Below is a small trained network, with its code and all its weights. Each question gives an input and a target symbol and asks what happens when units are switched off, that is, made to give their printed mean instead of their output.

import numpy as np


def w(rows, s, z=0):
    codes = np.array(rows[::2]) - 128.0
    scale = np.full(codes.shape[1], s)
    scale[-1] = z or s
    return codes * scale


def f(y):
    return np.maximum(y, 0)


def softmax(a):
    e = np.exp(a - a.max(-1, keepdims=True))
    return e / e.sum(-1, keepdims=True)


def log_softmax(a):
    a = a - a.max(-1, keepdims=True)
    return a - np.log(np.exp(a).sum(-1, keepdims=True))


def net(x, mask):
    ids = ['αβγδεζηθλστφψω'.index(c) for c in x.split()]
    T = len(ids)
    res = E[ids] + P[:T]
    u = 0
    for l in range(2):
        q, k, v = (res @ M[l].T for M in (Q, K, V))
        z = softmax(np.where(np.tri(T) > 0, q @ k.T / 3**0.5, -1e9)) @ v
        res = res + np.where(mask[u], z, O[l][:, -1]) @ O[l][:, :-1]
        u += 1
        y = f(res @ A[l][:, :-1].T + A[l][:, -1])
        res = res + np.where(mask[u : u + 12], y, B[l][:, -1]) @ B[l][:, :-1]
        u += 12
    return log_softmax(res[-1] @ U[:, :-1].T + U[:, -1])


Q, K, V, O, A, B = {}, {}, {}, {}, {}, {}
E = w([
[194,150,61],'α',
[151,159,72],'β',
[123,156,136],'γ',
[183,169,178],'δ',
[48,251,171],'ε',
[167,84,110],'ζ',
[107,133,101],'η',
[134,94,110],'θ',
[147,88,116],'λ',
[38,65,49],'σ',
[119,82,164],'τ',
[215,154,137],'φ',
[98,81,180],'ψ',
[174,131,77],'ω',
],0.018)
P = w([
[183,26,182],'0',
[90,254,70],'1',
[89,194,99],'2',
[109,163,111],'3',
[117,184,98],'4',
[112,176,104],'5',
[107,137,126],'6',
[117,169,106],'7',
[103,142,127],'8',
[111,152,120],'9',
[105,141,126],'10',
[116,138,125],'11',
[115,135,125],'12',
[125,143,116],'13',
],0.0073)
Q[0] = w([
[235,254,158],'L0H0',
[113,225,39],'L0H0',
[24,126,107],'L0H0',
],0.0071)
K[0] = w([
[127,122,153],'L0H0',
[235,75,125],'L0H0',
[157,1,153],'L0H0',
],0.0056)
V[0] = w([
[234,91,149],'L0H0',
[68,133,53],'L0H0',
[180,2,196],'L0H0',
],0.0094)
O[0] = w([
[119,2,160,251],'L0H0',
[76,224,74,111],'L0H0',
[81,70,166,28],'L0H0',
],0.006,0.0021)
A[0] = w([
[4,114,157,91],'L0N0',
[187,95,18,186],'L0N1',
[35,25,32,137],'L0N2',
[136,178,2,254],'L0N3',
[129,126,124,101],'L0N4',
[142,56,99,175],'L0N5',
[235,189,195,104],'L0N6',
[131,83,37,200],'L0N7',
[92,128,144,84],'L0N8',
[31,116,153,86],'L0N9',
[81,140,245,211],'L0N10',
[190,68,77,231],'L0N11',
],0.0099,0.0059)
B[0] = w([
[145,125,50,157],'L0N0',
[71,96,123,218],'L0N1',
[97,27,91,179],'L0N2',
[85,64,156,254],'L0N3',
[152,175,113,128],'L0N4',
[46,178,139,172],'L0N5',
[167,2,204,174],'L0N6',
[30,184,102,198],'L0N7',
[155,157,79,132],'L0N8',
[143,119,53,149],'L0N9',
[155,221,177,171],'L0N10',
[65,117,152,217],'L0N11',
],0.0069,0.011)
Q[1] = w([
[140,216,174],'L1H0',
[118,111,195],'L1H0',
[7,80,23],'L1H0',
],0.012)
K[1] = w([
[215,169,64],'L1H0',
[250,160,131],'L1H0',
[62,149,218],'L1H0',
],0.011)
V[1] = w([
[70,152,56],'L1H0',
[2,91,207],'L1H0',
[132,180,167],'L1H0',
],0.0075)
O[1] = w([
[57,45,40,108],'L1H0',
[203,110,98,254],'L1H0',
[3,193,203,118],'L1H0',
],0.011,0.017)
A[1] = w([
[192,90,114,191],'L1N0',
[136,247,145,153],'L1N1',
[204,122,170,224],'L1N2',
[101,58,155,227],'L1N3',
[137,106,170,202],'L1N4',
[113,88,144,186],'L1N5',
[120,99,97,209],'L1N6',
[80,118,93,227],'L1N7',
[205,130,179,3],'L1N8',
[210,133,163,241],'L1N9',
[107,143,72,193],'L1N10',
[87,167,144,54],'L1N11',
],0.015,0.005)
B[1] = w([
[210,159,167,250],'L1N0',
[82,77,137,183],'L1N1',
[77,127,55,233],'L1N2',
[130,170,142,200],'L1N3',
[158,186,78,173],'L1N4',
[151,213,107,169],'L1N5',
[83,49,147,207],'L1N6',
[101,194,182,196],'L1N7',
[96,105,207,201],'L1N8',
[87,126,30,236],'L1N9',
[175,69,217,190],'L1N10',
[254,169,92,148],'L1N11',
],0.0076,0.018)
U = w([
[186,106,226,103],'α',
[131,89,183,128],'β',
[117,118,167,216],'γ',
[34,96,48,29],'δ',
[171,220,220,254],'ε',
[155,106,91,8],'ζ',
[128,103,171,232],'η',
[216,136,179,43],'θ',
[162,113,116,72],'λ',
[81,55,170,142],'σ',
[161,131,105,57],'τ',
[155,241,33,184],'φ',
[173,142,135,106],'ψ',
[226,129,245,41],'ω',
],0.011,0.0039)

Each question gives the input, a string of symbols that net reads in full, and the target symbol t.
The units are the heads (3 rows each of Q, K, V and O) and the neurons (one row each of A and B). Each row of codes is followed by its name. A weight is (code - 128) times the scale printed after its matrix; where a second scale follows, it is the last column's (O, A, B and U).
mask holds one flag per unit, layer by layer, with each layer's heads first. A switched-off unit (its flag False) gives its mean, the last column of its rows in O or B, instead of its output. The means were averaged over made-up inputs and are rounded, as every weight is.
A unit's drop is (log p(t) with every unit on - log p(t) with that unit switched off) / (log p(t) with every unit on - log p(t) with every unit switched off).
The circuit of an input: a set's keep is (log p(t) with only the set's units on - log p(t) with every unit switched off) / (log p(t) with every unit on - log p(t) with every unit switched off). Starting from the 12 units with the biggest drops (on a tie, the unit counted first), units are removed one at a time, each time the one whose removal leaves the highest keep (on an exact tie, the one counted first), for as long as the keep stays at least 0.8.
units of the circuit, in order: the units of the circuit, biggest drop first
most important unit: the unit with the biggest drop
k most important neurons: the k neurons with the biggest drops, biggest first
k most important neurons of layer l: the k neurons of layer l with the biggest drops, biggest first
input δ α ω τ ε φ φ ψ σ η ζ, target δ: 2 most important neurons	L1N1, L1N9
input β τ ω ψ ε φ θ ψ β ψ ε γ, target ε: units of the circuit, in order	L1N9, L1N6, L0N2
input δ φ λ σ ω γ ζ ω ω α φ β, target δ: 2 most important neurons	L1N1, L1N0
input σ ε τ ψ α ω φ ω, target σ: units of the circuit, in order	L1H0, L0H0, L1N9, L1N10
input ω γ η σ γ ζ δ ω φ β ζ, target ω: most important unit	L1N9
input ε δ ε β φ α ω α γ δ σ, target σ: 2 most important neurons of layer 0	L0N3, L0N2
input ω δ φ θ α φ τ, target φ: 3 most important neurons of layer 1	L1N6, L1N10, L1N4
input φ φ φ β ε σ, target σ: units of the circuit, in order	L0N2, L1N9
input φ φ ζ α β α β ω ζ, target φ: units of the circuit, in order	L0H0, L1H0, L1N10, L1N9
input ω τ η θ δ α θ ψ η φ θ ω, target ω: 3 most important neurons of layer 1	L1N9, L1N2, L1N0
input δ ε ε θ, target δ: 4 most important neurons	L1N1, L1N9, L1N0, L1N2
input ζ ε ε ζ θ ω, target ζ: 2 most important neurons	L0N2, L1N9
input ω δ β β η ω τ δ φ β, target ω: 4 most important neurons	L0N5, L0N11, L1N9, L1N2
input ε θ λ σ δ α θ ζ ζ ε σ α, target ε: 2 most important neurons	L0N0, L0N10
input θ γ φ ω φ δ λ δ ψ, target δ: most important unit	L0N10
input σ ζ ω β τ ζ, target σ: 2 most important neurons of layer 1	L1N6, L1N0
input φ τ ψ γ ψ ψ τ λ φ φ η, target φ: 4 most important neurons	L1N6, L1N10, L1N9, L0N11
input ε λ δ ω ζ θ φ ω φ ψ ω, target ε: 2 most important neurons	L0N10, L1N9
input σ β ζ, target σ: 4 most important neurons of layer 0	L0N0, L0N9, L0N6, L0N3
input ω α φ φ δ ε θ ω, target ω: most important unit	L0H0
input δ β ζ, target δ: 2 most important neurons of layer 0	L0N10, L0N6
input ω φ ε α, target ω: 2 most important neurons of layer 0	L0N3, L0N7
